Below are the code and all the weights of a small trained network. Each question names an input and a target symbol and asks about switching units off, where a switched-off unit gives its printed mean instead of its output.

import numpy as np


def w(rows, s, z=0):
    codes = np.array(rows[::2]) - 128.0
    scale = np.full(codes.shape[1], s)
    scale[-1] = z or s
    return codes * scale


def norm(h):
    return h / np.sqrt((h * h).mean(-1, keepdims=True) + 1e-5)


def f(y):
    return np.maximum(y, 0)


def softmax(a):
    e = np.exp(a - a.max(-1, keepdims=True))
    return e / e.sum(-1, keepdims=True)


def log_softmax(a):
    a = a - a.max(-1, keepdims=True)
    return a - np.log(np.exp(a).sum(-1, keepdims=True))


def net(x, mask):
    ids = ['ΓΔΛΣΩαβζθμξπψ'.index(c) for c in x.split()]
    T = len(ids)
    res = E[ids] + P[:T]
    r = norm(res)
    for j in range(2):
        rows = slice(2 * j, 2 * j + 2)
        q, k, v = (r @ M[0][rows].T for M in (Q, K, V))
        z = softmax(np.where(np.tri(T) > 0, q @ k.T / 2**0.5, -1e9)) @ v
        o = O[0][rows]
        res = res + np.where(mask[j], z, o[:, -1]) @ o[:, :-1]
    y = f(norm(res) @ A[0][:, :-1].T + A[0][:, -1])
    res = res + np.where(mask[2:14], y, B[0][:, -1]) @ B[0][:, :-1]
    return log_softmax(norm(res)[-1] @ U[:, :-1].T + U[:, -1])


Q, K, V, O, A, B = {}, {}, {}, {}, {}, {}
E = w([
[92,119,41],'Γ',
[89,145,146],'Δ',
[159,149,173],'Λ',
[94,50,144],'Σ',
[94,145,150],'Ω',
[103,107,44],'α',
[144,253,19],'β',
[109,149,157],'ζ',
[92,147,148],'θ',
[113,112,125],'μ',
[87,143,145],'ξ',
[100,124,166],'π',
[40,152,74],'ψ',
],0.022)
P = w([
[158,118,161],'0',
[245,253,113],'1',
[141,93,195],'2',
[180,117,194],'3',
[190,157,168],'4',
[145,91,193],'5',
[146,107,181],'6',
[221,146,189],'7',
[167,100,188],'8',
[153,100,193],'9',
],0.007)
Q[0] = w([
[111,1,230],'h1',
[194,192,160],'h1',
[130,169,80],'h2',
[117,70,187],'h2',
],0.0082)
K[0] = w([
[75,71,253],'h1',
[233,125,128],'h1',
[149,161,157],'h2',
[124,104,153],'h2',
],0.012)
V[0] = w([
[198,207,36],'h1',
[65,194,123],'h1',
[46,121,38],'h2',
[2,209,184],'h2',
],0.0079)
O[0] = w([
[80,64,142,5],'h1',
[149,66,174,137],'h1',
[141,144,44,35],'h2',
[139,254,95,215],'h2',
],0.0099,0.0035)
A[0] = w([
[122,65,69,143],'n1',
[153,149,139,172],'n2',
[92,5,149,160],'n3',
[130,146,163,145],'n4',
[125,107,175,134],'n5',
[181,93,173,159],'n6',
[210,154,87,202],'n7',
[133,207,156,189],'n8',
[61,87,125,70],'n9',
[72,177,134,81],'n10',
[105,126,63,253],'n11',
[127,85,175,77],'n12',
],0.012,0.0045)
B[0] = w([
[90,185,208,159],'n1',
[105,47,67,185],'n2',
[166,193,83,161],'n3',
[189,109,105,182],'n4',
[142,100,35,158],'n5',
[82,179,93,179],'n6',
[48,108,59,197],'n7',
[173,75,90,255],'n8',
[154,1,148,140],'n9',
[180,94,147,154],'n10',
[83,101,236,176],'n11',
[144,121,89,141],'n12',
],0.0071,0.0095)
U = w([
[208,81,250,254],'Γ',
[160,180,162,59],'Δ',
[167,107,142,47],'Λ',
[141,219,117,99],'Σ',
[165,120,137,96],'Ω',
[149,219,148,161],'α',
[107,212,82,65],'β',
[146,212,142,99],'ζ',
[169,114,149,207],'θ',
[133,25,24,103],'μ',
[144,198,121,127],'ξ',
[146,101,86,31],'π',
[153,179,137,130],'ψ',
],0.011,0.0047)

Each question gives the input, a string of symbols that net reads in full, and the target symbol t.
The units are the heads (2 rows each of Q, K, V and O) and the neurons (one row each of A and B). Each row of codes is followed by its name. A weight is (code - 128) times the scale printed after its matrix; where a second scale follows, it is the last column's (O, A, B and U).
mask holds one flag per unit, heads first, then neurons. A switched-off unit (its flag False) gives its mean, the last column of its rows in O or B, instead of its output. The means were averaged over made-up inputs and are rounded, as every weight is.
A unit's drop is (log p(t) with every unit on - log p(t) with that unit switched off) / (log p(t) with every unit on - log p(t) with every unit switched off).
The circuit of an input: a set's keep is (log p(t) with only the set's units on - log p(t) with every unit switched off) / (log p(t) with every unit on - log p(t) with every unit switched off). Starting from the 12 units with the biggest drops (on a tie, the unit counted first), units are removed one at a time, each time the one whose removal leaves the highest keep (on an exact tie, the one counted first), for as long as the keep stays at least 0.8.
units of the circuit, in order: the units of the circuit, biggest drop first
most important unit: the unit with the biggest drop
top k neurons: the k neurons with the biggest drops, biggest first
heads that matter: for each layer, one digit per head in row order, 1 if its drop is at least 0.15 and else 0, layers parted by /
drop when u is switched off: that unit's drop, to one decimal
input ψ Λ μ ξ Λ Λ π Γ, target Γ: most important unit => h1
input Δ Λ Σ Λ ζ, target Γ: heads that matter => 11
input α α Λ Λ Ω Λ Ω, target Γ: heads that matter => 00
input Γ β β ψ α β θ ξ, target μ: heads that matter => 00
input μ μ α Λ Λ ξ Λ Σ π ξ, target Γ: heads that matter => 01
input Λ μ Λ β, target μ: units of the circuit, in order => h1, h2
input ξ μ Λ Λ Σ Δ, target Γ: top 4 neurons => n7, n6, n3, n10
input α Λ β π, target μ: heads that matter => 01
input Λ μ μ ψ, target Γ: heads that matter => 00
input α θ Λ, target μ: heads that matter => 01
input Λ α Λ Δ, target Γ: top 2 neurons => n7, n3
input Λ Λ Λ Ω Λ Λ Λ Ω, target Γ: heads that matter => 01
input Λ Λ Λ Δ α, target Γ: heads that matter => 11
input Λ Ω Σ Λ ξ Λ μ μ θ, target Γ: units of the circuit, in order => n7
input Λ μ Λ θ, target Γ: heads that matter => 01
input Λ Λ Λ θ Λ Λ Γ ξ, target Γ: drop when n6 is switched off => 0.0
input α Γ Λ, target μ: drop when h2 is switched off => 0.3
input Λ μ α α β Δ, target μ: drop when n5 is switched off => 0.2
